What each symbol does to the points:
state | li va bo du zi ki
rc | hb zf pz ft lg tc
cr | lz rz bm pm jb zr
mc | rt mn qf jg tr pg
rr | nr jd ch fl bp cn
cn | fl pf rr cc cq hz
fg | jz qj gd gz bl rt
tr | mn mc zl fp br lm
rf | ns pq dm qf gt sl
dp | zr qd tg lj jp nz
fh | rf gt hq sl pn jn
qm | cz zn jg gs gd qj
dd | qz hc qp fs gs pj
lz | tc hd dl ht rz pm
tj | rn cl td th lq qp
zf | bp hb sf cq rc jl
pm | ht lc lz sf qc tq
qb | br ds jn jt cp mr
dt | hz bd ft ff lh gm
qp | th tt tj qz cz dd
lq | cl tj gz tt mt cz
ch | gl ff bd nr gm rr
tq | sf pz pm zf pp lg
fc | mr hq mb gt cc pn
pz | cg sf lc hb tq rc
cp | ds qb md dm mb hq
mt | tj lq gq qp jg zn
pq | hs ns jt bl rf zl
cc | hq fc fl fh mm jj
qj | gs jz qm td fg gq
bn | bm ct rq cr fs tg
qc | lc pm rz pz zr pp
br | mc tr sl pg ds jt
ds | tr br ms lm qb dm
gl | pn jj mm md ff nr
mm | fc cc pf pn hz gl
nb | jb tg fs qd rn jp
qn | jn md jj qb nr mb
dl | rc lg pp tc pc lz
qf | fg bl ns rt zl mc
qd | qc zr jb pp dp zs
sf | gm cg ht bp pz zf
gt | pq rf mr zl fh ms
zr | pm qc cr tq qd lj
pf | mb fl jd fc cn mm
gq | td gz qj tj rt mt
bp | jd rr gm pf hb cq
rt | gz gq fg lq mn jg
ns | gd hs lm fg pq qf
hd | jl tc lg lh lz lc
jg | lq mt rt cz fp qm
qz | nz rq th ct hc fs
mr | jt dm qb pq hq gt
pj | fs cd dd nb td cl
zn | qp cz mt dd qm jz
gd | zn qm fp jz hs fg
cq | pf cn bp mm ft bd
pc | lg dl lj hd bm rz
pn | gt fh fc ms jj md
rz | hd lz pc lc cr qc
td | cd pj gs rn gz tj
tt | jp th cl rq qp hc
zl | bl qf pq mn sl tr
pp | pz tq qc rc lj dl
cz | tt qp lq hc zn gs
fp | mt jg mn zn pg gd
ff | jj gl hz qn ch jd
jz | dd gs zn pj qj gz
zs | pp lj qd dl nz bm
hq | dm mr cp rf fc fh
hs | qm gd pg qj ns bl
gz | pj td jz cl gq lq
sl | qf zl rf mc ms br
jb | rz cr ct qc tg qd
jp | qd dp nb zs th rq
jn | sl ms fh br md qb
cd | bn fs hc tg pj rn
rq | zs nz jp bm qz bn
ms | zl sl gt tr jn ds
dm | lm jt ds ns mr rf
jt | pg lm br hs dm pq
nr | md qn gl cp jd fl
mb | qb cp qn mr fl fc
tc | ft jl rc dt hd ht
hb | rr bp cg cn zf ft
jl | cq ft zf bd tc lh
cl | nb rn pj jp tj tt
cg | ch gm lh rr sf hb
lg | zf rc tq jl dl hd
mn | gq rt bl mt mc fp
lm | fp pg tr gd jt ns
lh | bd dt jl ch ht cg
lc | lh ht hd cg pm pz
ct | pc bm nz rz bn jb
bm | dl pc zs lz ct cr
bd | mm hz cq gl dt ch
rn | tg nb cd dp cl th
pg | jg fp mc qm lm hs
lj | tq pp zr lg zs pc
tg | cr jb bn zr nb dp
gs | hc dd cz cd jz td
bl | qj fg hs gq qf mn
fl | cp mb nr hq pf cc
jj | fh pn cc jn gl qn
ft | cn cq hb hz jl dt
fs | ct bn qz jb cd nb
gm | ff ch dt jd cg bp
jd | qn nr ff mb rr pf
th | dp jp rn nz tt qz
md | ms jn pn ds qn cp
hc | rq qz tt bn dd cd
nz | lj zs dp pc rq ct
ht | dt lh tc gm lc sf
hz | cc mm cn jj bd ff

In the rows, 42 stands for zero.

The rows follow the links: the fewer symbols apart two points are, the more alike their rows tend to be.

Each row is also shifted at random along 2 hidden directions that mean nothing.

Some points, each with a row of numbers:
lz 33,34,42,42,55,41,38,34,48,40,40,39,45,41,38,41,35,50,56,43,38,42,43,28,42,51,29,43
rr 41,27,47,51,45,48,45,36,40,33,41,43,43,34,34,39,50,45,43,40,40,22,35,26,41,54,33,45
ht 50,42,37,40,43,47,28,48,39,39,43,42,52,44,42,56,37,37,52,44,54,48,40,40,44,56,38,43
ff 36,30,40,48,31,55,35,52,22,42,40,34,44,39,39,49,46,37,41,41,38,37,41,36,42,43,38,42
qc 23,40,46,46,65,42,41,28,56,43,36,40,43,42,37,36,40,54,55,44,38,37,41,26,42,53,32,45
hz 20,24,42,49,32,58,37,51,20,39,33,33,43,38,42,45,44,41,40,42,30,34,45,34,44,41,40,43
cl 42,45,50,34,53,43,45,35,52,57,35,45,38,46,44,34,44,51,51,40,39,48,46,48,44,42,43,40
nz 41,43,56,37,56,34,36,34,52,40,36,50,46,40,45,39,37,53,52,52,48,47,42,35,48,57,38,44
qj 50,63,43,40,37,32,51,37,48,50,51,50,37,40,41,36,45,45,36,40,46,48,38,50,42,38,43,43
rz 66,50,17,45,47,42,33,45,47,52,51,36,53,49,41,57,32,41,54,38,45,60,44,48,40,41,33,45
lg 58,37,39,38,45,39,34,38,45,38,47,43,49,40,36,48,33,44,57,40,50,46,39,33,42,56,27,42
qp 58,43,50,34,49,37,44,39,49,55,39,46,39,46,47,37,45,48,45,46,41,52,46,51,44,39,46,41
qz 44,53,34,34,43,38,39,40,45,51,44,40,44,46,42,44,29,47,53,38,40,61,48,48,42,40,36,40
lh 45,46,36,47,54,44,36,40,55,32,47,43,52,43,38,51,43,38,47,43,56,33,33,35,41,57,41,46
qb 59,38,42,45,33,45,53,41,42,38,46,49,41,37,37,37,52,41,33,34,44,28,35,47,41,44,44,42
cg 31,43,36,51,54,46,37,42,51,31,40,40,50,44,40,49,42,39,44,45,48,33,36,34,41,53,43,47
gt 46,42,48,47,34,47,53,39,40,41,44,49,37,37,37,34,56,43,32,36,43,26,33,43,42,45,44,44
bd 33,26,37,53,41,49,42,42,37,30,39,36,46,37,38,42,43,43,40,40,31,29,40,31,41,44,37,45
tj 35,37,52,37,46,41,41,46,38,53,30,40,36,45,54,36,41,49,41,52,30,55,55,50,48,31,51,41
jd 49,37,51,47,44,48,42,37,39,40,48,45,42,36,31,42,55,39,45,39,56,23,29,28,41,58,33,42
qm 30,57,37,41,28,42,47,47,34,54,41,42,38,44,47,39,40,46,34,39,32,55,48,56,44,26,49,41
pm 49,37,36,42,47,40,36,37,45,40,46,39,49,41,37,48,32,47,57,41,44,47,42,32,40,51,27,43
cp 42,31,36,45,30,46,49,48,36,29,41,40,42,41,43,42,42,35,30,38,35,33,43,49,39,33,50,41
zr 56,51,33,45,58,42,35,39,55,51,44,42,50,47,43,49,40,46,53,44,48,52,40,43,44,50,38,47
zn 48,57,33,41,28,32,42,50,33,51,49,40,40,44,51,46,36,41,32,48,37,66,49,55,43,22,46,42
bp 43,32,29,54,43,45,42,43,43,30,43,38,49,40,38,48,40,40,40,40,37,33,39,36,39,43,38,46
pz 49,36,45,37,45,43,32,40,43,37,43,45,49,40,37,48,38,43,56,43,53,42,39,32,44,60,32,42
zl 38,45,53,44,43,32,52,39,44,41,49,44,32,41,40,32,52,35,30,46,46,32,38,38,39,33,47,40
ns 44,37,46,39,34,38,48,48,36,40,44,39,34,45,46,38,45,33,30,43,38,41,48,51,39,24,53,38
nr 22,38,39,47,33,54,36,56,24,41,43,32,42,44,42,51,45,29,36,43,44,36,41,38,42,37,48,41
bm 28,43,52,45,66,44,36,33,55,47,31,45,45,43,45,40,44,54,52,51,43,42,43,34,48,56,41,46
mc 36,32,48,36,32,42,49,48,34,39,36,39,35,44,48,35,44,38,32,42,31,42,51,52,42,25,55,37
lm 50,41,45,40,35,33,50,47,39,41,49,41,34,44,43,38,45,33,30,43,43,40,44,48,38,26,51,39

The symbols that take the first to the second take the third to the fourth, perhaps in another order. What is the fourth?
Answers are names.
A 35,52,46,34,54,38,45,30,55,50,41,45,40,43,39,35,36,53,55,38,42,48,44,40,43,47,35,41
B 42,52,31,34,41,39,39,41,44,51,43,38,44,46,44,46,27,47,53,38,38,63,50,50,41,38,37,41
C 30,42,35,46,34,49,38,55,31,35,49,36,42,45,41,51,43,26,34,42,49,36,41,42,39,36,49,40
D jj

A 32,48,34,35,41,40,36,43,41,48,39,38,44,44,46,45,26,48,52,42,34,63,52,46,43,38,37,40
B 78,56,31,44,59,36,37,34,63,52,52,47,51,47,38,51,43,45,55,41,59,50,34,44,41,56,33,46
C 47,38,21,53,42,46,38,48,44,30,47,35,52,43,42,54,37,36,39,40,40,39,40,41,38,42,42,46
D nr

A 28,49,45,35,51,44,43,34,50,55,34,43,38,44,43,36,38,52,53,39,36,50,48,45,43,41,41,41
B 37,50,53,34,55,30,44,25,59,42,43,49,41,41,38,33,35,54,54,43,47,45,40,34,43,54,31,42
C 44,43,42,44,63,37,42,26,60,43,45,42,45,41,33,39,40,51,57,42,46,37,37,28,40,56,27,45
D lg

A 49,29,38,49,35,51,39,46,30,38,44,38,45,38,36,46,45,39,42,38,40,32,37,34,41,47,35,43
B 66,31,38,50,39,45,43,39,42,36,51,44,47,36,32,44,48,41,43,37,49,28,32,34,38,53,31,43
C 26,34,45,39,42,51,28,47,32,38,34,38,48,43,45,50,34,43,52,46,42,45,46,34,47,52,39,42
D pz

A 26,29,42,47,27,53,48,50,28,34,33,39,39,39,47,37,46,41,29,38,25,32,47,48,43,31,52,41
B 35,46,66,45,54,29,58,27,56,38,50,51,29,38,35,25,58,40,31,47,51,19,32,29,39,43,44,41
C 29,48,47,36,34,47,51,41,40,51,35,46,35,42,45,32,47,47,37,35,32,42,46,55,44,34,50,40
D gs

A 58,36,27,39,33,45,29,49,32,41,45,35,52,44,41,57,26,40,54,41,43,58,46,42,42,45,31,41
B 47,45,29,46,54,41,36,37,51,48,45,37,49,45,38,49,35,46,54,41,41,49,42,37,41,47,31,44
C 75,50,35,42,31,29,48,48,41,43,61,43,38,45,40,46,45,27,30,41,53,47,39,52,36,28,47,40
D rf

A 50,47,51,35,57,39,47,31,57,57,38,48,37,45,42,34,46,51,53,39,44,45,43,46,42,46,42,41
B 50,45,47,40,56,40,34,37,52,46,37,47,48,44,47,45,41,50,52,51,48,50,43,40,47,55,40,45
C 18,30,44,46,37,47,48,48,37,25,35,38,39,41,43,38,43,36,30,42,32,27,45,42,40,33,52,41
D zl

A 41,41,39,40,44,44,28,50,37,46,32,39,49,46,53,52,33,47,49,52,39,62,50,47,49,44,45,44
B 60,45,21,44,46,41,35,42,46,46,50,35,51,46,38,54,30,42,55,39,42,57,42,43,38,43,29,44
C 23,47,31,35,38,48,37,49,34,56,34,33,42,49,48,46,29,47,50,39,27,65,56,54,44,28,44,40
D nz

A 57,56,36,33,47,35,43,33,55,52,48,46,43,44,38,42,35,48,54,36,48,55,42,47,41,47,34,41
B 56,45,43,35,45,34,33,41,45,41,42,46,48,43,47,47,31,48,51,49,48,58,45,43,45,51,36,43
C 40,47,43,45,62,43,35,36,55,50,37,43,47,45,44,44,43,51,53,47,44,46,41,38,46,53,40,45
D lz

A 61,37,35,38,42,40,32,41,41,39,48,41,49,42,37,51,32,43,56,41,49,49,41,36,42,54,28,42
B 35,28,50,49,41,50,41,41,33,38,40,41,41,36,35,40,51,43,42,41,41,24,36,28,43,53,34,43
C 53,47,36,45,37,43,40,48,39,39,56,41,44,44,36,52,48,26,39,38,60,34,33,40,38,44,42,40
D pq

A 25,34,34,39,33,56,23,59,23,40,32,31,50,45,50,57,30,38,50,46,39,56,51,43,47,44,43,41
B 49,31,33,48,29,54,37,52,25,41,45,36,45,39,39,51,44,37,42,38,40,40,40,38,40,43,36,42
C 47,49,41,45,34,35,47,48,37,45,55,40,34,43,41,41,49,31,28,45,47,40,40,45,39,28,47,41
D qj

A 33,42,29,47,42,52,29,53,37,37,41,36,52,46,46,58,36,36,45,44,46,47,43,41,43,47,46,44
B 33,29,42,48,33,55,37,50,24,41,40,36,42,39,39,47,47,38,41,40,39,33,40,34,44,45,38,42
C 33,48,42,34,48,46,42,40,46,57,35,40,39,47,46,38,37,50,52,39,33,55,50,49,43,36,43,41
D jb

A 46,28,38,51,41,47,43,40,40,32,43,40,46,36,35,43,46,42,41,39,39,27,36,32,41,49,34,45
B 53,36,45,45,41,38,53,38,51,25,47,48,41,39,37,37,48,36,33,37,47,22,36,42,37,44,46,41
C 46,53,54,48,44,34,53,35,47,46,55,48,33,39,35,33,58,38,31,43,54,28,30,35,39,42,42,43
D jg

A 41,33,40,39,40,44,30,45,36,38,40,38,49,41,41,50,32,44,55,43,43,48,45,35,43,52,33,41
B 16,32,36,55,52,48,42,42,46,27,36,35,47,41,41,44,40,43,39,45,32,28,42,31,41,44,43,47
C 49,47,68,39,59,23,51,26,60,44,43,54,33,39,44,26,51,53,39,54,47,37,39,34,45,47,42,43
D qz

